Below are the code and all the weights of a small trained network. Each question names an input and a class and asks about switching units off, where a switched-off unit gives its printed mean instead of its output.

import numpy as np


def w(rows, s, z=0):
    codes = np.array(rows[::2]) - 128.0
    scale = np.full(codes.shape[1], s)
    scale[-1] = z or s
    return codes * scale


def f(y):
    return y / 2 * (1 + np.tanh(0.7978845608 * (y + 0.044715 * y**3)))


def log_softmax(a):
    a = a - a.max(-1, keepdims=True)
    return a - np.log(np.exp(a).sum(-1, keepdims=True))


def net(x, mask):
    res = np.array(x, float).reshape(1, 5) / 4 @ E
    y = f(res @ A[0][:, :-1].T + A[0][:, -1])
    res = res + np.where(mask, y, B[0][:, -1]) @ B[0][:, :-1]
    return log_softmax(res[-1] @ U[:, :-1].T + U[:, -1])


A, B = {}, {}
E = w([
[108,7,55,173,150,144,133,133,106,184],'x0',
[67,157,154,162,105,143,160,36,78,165],'x1',
[96,125,122,128,74,38,58,141,156,140],'x2',
[92,164,90,161,130,109,180,144,217,139],'x3',
[134,139,90,191,170,135,81,70,139,40],'x4',
],0.012)
A[0] = w([
[129,175,78,195,148,121,104,107,136,100,30],'n1',
[114,77,53,143,128,138,83,131,126,186,32],'n2',
[119,173,61,163,173,129,122,85,172,85,68],'n3',
[121,111,163,150,177,110,92,94,117,79,117],'n4',
[112,119,137,140,173,125,73,111,125,86,182],'n5',
[178,238,150,104,123,84,147,107,163,121,80],'n6',
[88,194,90,134,155,95,204,150,224,189,113],'n7',
[182,143,121,96,167,202,203,111,113,116,75],'n8',
[109,187,167,85,118,136,141,146,140,60,22],'n9',
[155,130,80,149,157,139,75,56,133,100,101],'n10',
[101,131,175,104,112,111,189,161,139,166,126],'n11',
[129,48,74,158,220,142,119,164,100,185,106],'n12',
[148,129,130,173,141,118,96,116,106,88,141],'n13',
[84,134,137,114,55,13,78,121,180,125,212],'n14',
[248,98,118,102,146,120,95,179,169,104,91],'n15',
[193,134,132,58,108,118,61,108,20,190,129],'n16',
[131,119,83,144,73,80,56,92,174,170,221],'n17',
[77,168,162,121,106,145,144,46,99,147,55],'n18',
[112,145,120,155,137,155,112,88,152,77,199],'n19',
[182,156,202,100,124,106,119,120,116,83,67],'n20',
[195,109,154,115,153,162,99,114,64,131,253],'n21',
[151,180,109,182,206,157,237,164,144,128,84],'n22',
[44,131,140,163,137,136,107,62,72,179,56],'n23',
[129,112,187,93,116,114,167,172,127,206,85],'n24',
],0.011,0.0033)
B[0] = w([
[122,102,97,90,77,143,128,139,188,137,187],'n1',
[82,121,103,175,127,110,165,99,64,86,216],'n2',
[144,73,99,95,117,153,157,160,143,154,206],'n3',
[163,112,131,132,80,141,104,158,108,187,181],'n4',
[137,106,125,104,111,186,145,155,155,171,189],'n5',
[112,74,121,114,137,115,161,58,70,98,208],'n6',
[199,174,33,137,213,194,117,75,147,176,217],'n7',
[46,116,254,179,105,125,119,172,154,117,198],'n8',
[80,90,87,171,85,111,204,55,28,85,185],'n9',
[131,55,120,88,72,156,146,158,138,184,205],'n10',
[157,85,66,82,65,147,138,186,162,192,186],'n11',
[93,130,113,120,127,85,196,69,58,94,254],'n12',
[131,115,140,107,105,147,153,147,146,166,178],'n13',
[88,135,237,137,167,156,141,142,104,145,252],'n14',
[72,221,79,33,140,58,74,199,158,72,214],'n15',
[216,152,77,145,199,222,120,117,138,213,222],'n16',
[125,140,228,135,199,116,144,108,129,161,229],'n17',
[57,173,97,12,142,102,87,145,185,63,212],'n18',
[124,119,115,109,131,131,163,135,178,156,195],'n19',
[97,90,54,184,156,122,155,96,59,107,188],'n20',
[151,170,162,101,196,150,144,98,136,158,208],'n21',
[91,161,214,201,184,138,100,136,141,144,202],'n22',
[51,186,87,63,156,61,92,187,125,90,228],'n23',
[102,37,138,91,27,149,142,175,167,110,202],'n24',
],0.0093,0.013)
U = w([
[100,77,108,147,105,86,157,74,61,107,120],'0',
[90,183,110,66,119,71,84,168,160,84,85],'1',
[169,148,111,132,173,174,121,104,143,182,252],'2',
[137,62,141,105,30,144,136,163,157,170,60],'3',
[102,121,252,153,134,119,120,136,129,148,114],'4',
[150,142,165,117,124,118,132,111,136,151,203],'5',
[159,139,128,202,102,101,55,79,131,117,62],'6',
],0.014,0.0042)

Each question gives the input, the list of numbers given to net, and the class t.
The units are the neurons (one row each of A and B). Each row of codes is followed by its name. A weight is (code - 128) times the scale printed after its matrix; where a second scale follows, it is the last column's (A, B and U).
mask holds one flag per neuron, in row order. A switched-off neuron (its flag False) gives its mean, the last column of its row in B, instead of its output. The means were averaged over made-up inputs and are rounded, as every weight is.
A unit's drop is (log p(t) with every unit on - log p(t) with that unit switched off) / (log p(t) with every unit on - log p(t) with every unit switched off).
The circuit of an input: a set's keep is (log p(t) with only the set's units on - log p(t) with every unit switched off) / (log p(t) with every unit on - log p(t) with every unit switched off). Starting from the 12 units with the biggest drops (on a tie, the unit counted first), units are removed one at a time, each time the one whose removal leaves the highest keep (on an exact tie, the one counted first), for as long as the keep stays at least 0.8.
units of the circuit, in order: the units of the circuit, biggest drop first
unit that matters most: the unit with the biggest drop
top k neurons: the k neurons with the biggest drops, biggest first
drop when u is switched off: that unit's drop, to one decimal
input [-2,3,6,-5,3], class 4: units of the circuit, in order => [n14]
input [1,-5,-7,3,-5], class 4: top 2 neurons => [n22; n8]
input [-1,4,2,-3,5], class 3: top 2 neurons => [n15; n10]
input [2,6,-1,5,5], class 1: top 2 neurons => [n23; n16]
input [5,7,-7,5,3], class 1: top 4 neurons => [n23; n18; n14; n17]
input [6,-4,2,0,-5], class 0: top 2 neurons => [n12; n2]
input [-6,8,-8,-7,6], class 1: top 3 neurons => [n18; n23; n14]
input [7,-3,-4,7,2], class 0: top 2 neurons => [n12; n16]
input [-4,6,-8,-2,-1], class 4: top 2 neurons => [n8; n15]
input [1,5,-2,-7,-1], class 2: top 3 neurons => [n16; n15; n21]
input [4,4,7,-6,-4], class 4: top 2 neurons => [n7; n14]
input [6,-2,1,-8,3], class 2: top 2 neurons => [n16; n21]
input [-6,3,-6,-7,-8], class 3: top 2 neurons => [n24; n8]
input [-7,-3,-5,7,3], class 0: unit that matters most => n9
input [0,6,2,6,-2], class 1: drop when n14 is switched off => -0.1
input [5,-8,-2,-3,-7], class 1: drop when n23 is switched off => 0.0
input [0,5,1,7,0], class 2: drop when n7 is switched off => 3.4
